Rows and roughly how far along a hidden order each lies, from 0 to 30
(in the rows, 128 means zero)
[183 107 98 134 121 120 126 109 97 110 192 151 169 134 135 112 131 192 128 96 117] => 24
[89 126 164 117 177 141 117 140 145 136 171 128 122 139 181 143 139 200 113 135 104] => 18
[158 117 117 127 165 135 124 136 153 146 119 120 129 145 126 124 129 145 130 144 128] => 8
[40 148 159 128 139 120 127 158 116 135 39 122 111 116 86 145 105 40 124 139 122] => 27
[102 126 158 126 138 116 156 134 146 137 88 140 99 127 136 133 144 131 121 109 112] => 26
[117 132 134 124 150 132 108 154 94 142 101 117 132 127 133 144 113 120 124 150 115] => 7
[91 130 134 121 130 137 127 143 109 119 136 108 121 130 123 144 106 106 126 156 135] => 20
[149 121 143 117 198 165 126 140 121 136 79 91 103 133 110 153 113 78 134 175 153] => 0
[141 115 135 138 167 121 148 138 107 134 11 126 131 131 88 129 118 68 135 128 125] => 13
[109 146 121 132 26 95 107 130 157 136 147 135 141 121 111 104 142 113 125 101 79] => 13
[93 119 140 123 145 131 142 145 142 124 117 128 115 137 133 136 130 135 124 125 111] => 24
[99 117 136 127 174 140 99 144 92 123 98 110 156 136 102 138 107 129 120 138 96] => 16
[176 104 139 120 156 119 165 121 113 156 111 141 115 130 109 123 155 171 116 73 86] => 30
[144 119 122 132 226 158 125 139 75 111 81 118 143 124 112 151 95 99 136 165 168] => 9
[152 137 139 115 149 142 110 140 158 173 161 121 103 133 149 133 142 167 122 147 131] => 0
[132 129 109 143 105 102 140 122 118 129 95 165 153 120 109 106 132 125 131 90 123] => 29
[88 128 130 126 149 129 116 152 96 128 100 117 134 137 113 142 110 124 125 149 126] => 21
[155 118 108 131 88 104 151 130 90 134 102 138 133 132 97 127 121 128 132 119 134] => 30
[114 117 133 129 129 119 153 136 138 124 122 140 116 136 148 131 132 160 129 122 124] => 25
[98 122 144 118 162 146 114 147 100 125 119 103 124 132 120 149 111 124 122 148 115] => 13
[91 141 132 124 111 120 101 131 131 133 173 136 138 118 128 119 136 142 115 108 87] => 19
[132 112 130 134 140 149 153 111 145 87 105 117 123 129 122 136 128 88 138 132 146] => 12
[125 127 136 129 113 112 160 130 179 149 97 136 97 135 134 116 154 118 130 116 122] => 19
[165 121 130 130 147 123 138 140 133 149 130 153 126 132 148 130 140 179 129 121 116] => 5
[109 124 125 137 136 129 127 127 95 97 110 138 156 119 120 134 116 113 129 117 110] => 17
[132 127 130 133 127 143 128 117 145 102 150 121 137 129 154 131 128 129 135 145 142] => 3
[150 117 143 112 174 163 137 113 153 134 114 101 94 120 96 127 144 62 121 116 127] => 11
[115 127 132 128 157 131 105 131 136 152 88 107 143 136 90 121 120 103 120 136 108] => 11
[118 128 130 122 144 122 131 137 111 151 122 127 118 138 127 135 120 147 122 129 135] => 29
[174 112 105 131 184 143 123 112 85 127 75 105 153 135 90 131 101 89 133 153 170] => 23
[143 138 125 122 111 115 101 123 150 170 170 131 132 137 133 115 146 122 117 124 111] => 18
[91 124 139 131 99 113 131 141 110 117 136 137 141 133 144 132 128 166 124 111 81] => 20
[187 138 113 126 143 130 132 115 109 159 119 126 116 126 124 134 120 121 136 157 187] => 21
